Below are the code and all the weights of a small trained network. Each question names an input and a target symbol and asks about switching units off, where a switched-off unit gives its printed mean instead of its output.

import numpy as np


def w(rows, s, z=0):
    codes = np.array(rows[::2]) - 128.0
    scale = np.full(codes.shape[1], s)
    scale[-1] = z or s
    return codes * scale


def norm(h):
    return h / np.sqrt((h * h).mean(-1, keepdims=True) + 1e-5)


def f(y):
    return y / 2 * (1 + np.tanh(0.7978845608 * (y + 0.044715 * y**3)))


def softmax(a):
    e = np.exp(a - a.max(-1, keepdims=True))
    return e / e.sum(-1, keepdims=True)


def log_softmax(a):
    a = a - a.max(-1, keepdims=True)
    return a - np.log(np.exp(a).sum(-1, keepdims=True))


def net(x, mask):
    ids = ['ΨΩβθπφ'.index(c) for c in x.split()]
    T = len(ids)
    res = E[ids] + P[:T]
    r = norm(res)
    for j in range(2):
        rows = slice(2 * j, 2 * j + 2)
        q, k, v = (r @ M[0][rows].T for M in (Q, K, V))
        z = softmax(np.where(np.tri(T) > 0, q @ k.T / 2**0.5, -1e9)) @ v
        o = O[0][rows]
        res = res + np.where(mask[j], z, o[:, -1]) @ o[:, :-1]
    y = f(norm(res) @ A[0][:, :-1].T + A[0][:, -1])
    res = res + np.where(mask[2:6], y, B[0][:, -1]) @ B[0][:, :-1]
    return log_softmax(norm(res)[-1] @ U[:, :-1].T + U[:, -1])


Q, K, V, O, A, B = {}, {}, {}, {}, {}, {}
E = w([
[44,172,89,133,26,83,132,72,176],'Ψ',
[27,165,114,79,154,53,90,156,178],'Ω',
[67,140,81,83,155,74,145,68,200],'β',
[117,180,61,191,101,11,154,92,127],'θ',
[99,180,137,169,24,141,245,84,201],'π',
[101,173,142,144,180,72,210,137,245],'φ',
],0.011)
P = w([
[134,106,158,109,149,199,122,139,91],'0',
[114,235,40,67,144,80,183,31,126],'1',
[44,169,102,189,127,160,60,170,132],'2',
[148,72,127,125,121,106,103,123,145],'3',
[111,248,110,133,166,115,140,56,115],'4',
[73,103,142,138,106,109,152,195,166],'5',
[183,46,127,156,121,107,77,128,160],'6',
[135,221,105,119,154,128,173,75,114],'7',
[83,43,123,144,58,114,113,182,129],'8',
[175,103,146,123,135,135,80,138,88],'9',
],0.016)
Q[0] = w([
[152,188,152,94,181,164,146,67,106],'h0',
[86,245,153,133,144,118,117,74,101],'h0',
[220,123,175,89,182,143,114,116,68],'h1',
[143,204,106,60,144,141,128,33,112],'h1',
],0.013)
K[0] = w([
[36,169,108,143,179,164,189,107,115],'h0',
[106,137,216,67,126,143,169,121,9],'h0',
[94,237,74,119,150,129,165,178,139],'h1',
[15,207,84,26,137,187,128,65,92],'h1',
],0.014)
V[0] = w([
[142,113,106,167,45,116,168,128,2],'h0',
[206,227,95,170,211,121,225,15,108],'h0',
[127,62,206,90,97,157,114,139,231],'h1',
[118,96,189,190,220,104,196,193,156],'h1',
],0.0094)
O[0] = w([
[173,197,70,175,44,72,109,191,171,2],'h0',
[216,79,184,100,79,9,113,82,151,23],'h0',
[231,202,184,132,72,78,72,109,148,205],'h1',
[90,175,164,164,162,100,236,195,83,50],'h1',
],0.013,0.0049)
A[0] = w([
[151,244,133,57,175,174,163,130,29,4],'n0',
[131,55,98,162,108,123,54,157,101,3],'n1',
[239,135,180,131,70,179,130,169,120,7],'n2',
[65,125,2,184,118,76,203,81,121,3],'n3',
],0.0087,0.0028)
B[0] = w([
[76,238,28,179,124,10,188,213,91,252],'n0',
[39,153,130,183,138,90,129,85,104,148],'n1',
[105,155,154,111,24,66,142,184,220,142],'n2',
[92,66,150,231,138,160,163,134,245,226],'n3',
],0.013,0.0037)
U = w([
[157,186,76,106,127,254,5,132,140,29],'Ψ',
[68,150,61,143,221,223,153,175,45,187],'Ω',
[105,7,229,65,188,198,83,41,85,245],'β',
[50,52,150,196,159,148,136,122,204,26],'θ',
[180,166,145,37,63,55,87,158,128,253],'π',
[143,181,196,111,189,51,179,64,29,199],'φ',
],0.0081,0.0017)

Each question gives the input, a string of symbols that net reads in full, and the target symbol t.
The units are the heads (2 rows each of Q, K, V and O) and the neurons (one row each of A and B). Each row of codes is followed by its name. A weight is (code - 128) times the scale printed after its matrix; where a second scale follows, it is the last column's (O, A, B and U).
mask holds one flag per unit, heads first, then neurons. A switched-off unit (its flag False) gives its mean, the last column of its rows in O or B, instead of its output. The means were averaged over made-up inputs and are rounded, as every weight is.
A unit's drop is (log p(t) with every unit on - log p(t) with that unit switched off) / (log p(t) with every unit on - log p(t) with every unit switched off).
The circuit of an input: a set's keep is (log p(t) with only the set's units on - log p(t) with every unit switched off) / (log p(t) with every unit on - log p(t) with every unit switched off). Starting from all 6 units, units are removed one at a time, each time the one whose removal leaves the highest keep (on an exact tie, the one counted first), for as long as the keep stays at least 0.8.
units of the circuit, in order: the units of the circuit, biggest drop first
heads that matter: for each layer, one digit per head in row order, 1 if its drop is at least 0.15 and else 0, layers parted by /
drop of u: that unit's drop, to one decimal
input φ φ φ φ β π, target φ: units of the circuit, in order -> [h1]
input Ψ θ θ β β π, target β: heads that matter -> 10
input θ φ φ φ Ψ φ φ Ω, target π: heads that matter -> 10
input θ Ψ φ β Ω Ω, target β: units of the circuit, in order -> [h0, n0]
input Ω φ Ψ θ φ β Ω φ β θ, target θ: units of the circuit, in order -> [h1, n3]
input π Ψ Ψ Ω φ Ψ π π, target θ: heads that matter -> 11
input β θ θ θ Ω, target φ: units of the circuit, in order -> [h0, n0, h1]
input θ Ψ φ φ φ β Ψ π φ, target Ψ: units of the circuit, in order -> [h1, h0]
input Ψ Ω Ω θ θ Ψ Ψ β Ψ φ, target φ: units of the circuit, in order -> [h1, h0]
input β π β π Ω Ψ φ, target φ: heads that matter -> 01
input φ Ω π Ω β π, target Ω: heads that matter -> 10
input θ β β Ψ π Ω π Ω Ω, target π: heads that matter -> 01
input π β Ψ π Ω Ω Ψ φ, target θ: heads that matter -> 11
input Ψ φ β Ω π π β π, target Ψ: units of the circuit, in order -> [h1]
input β β Ψ Ω Ψ π Ω Ψ, target φ: units of the circuit, in order -> [h0, n0, h1]
input φ π Ω θ β β Ψ θ, target β: units of the circuit, in order -> [h0, h1]
input θ Ψ Ψ, target θ: units of the circuit, in order -> [h1, h0, n3]
input π Ω Ω φ θ, target θ: heads that matter -> 01
input θ π β Ω Ω φ π θ, target π: heads that matter -> 10
input φ Ω θ Ψ Ω, target β: units of the circuit, in order -> [h0]
input Ψ Ω Ω θ Ω φ Ψ β, target Ψ: heads that matter -> 11
input φ θ Ψ Ω β φ, target Ω: drop of h0 -> 1.8
input Ψ Ω Ω Ω, target Ω: drop of h0 -> 2.7
input θ Ψ φ Ψ θ Ω Ω β, target π: drop of h0 -> 1.8
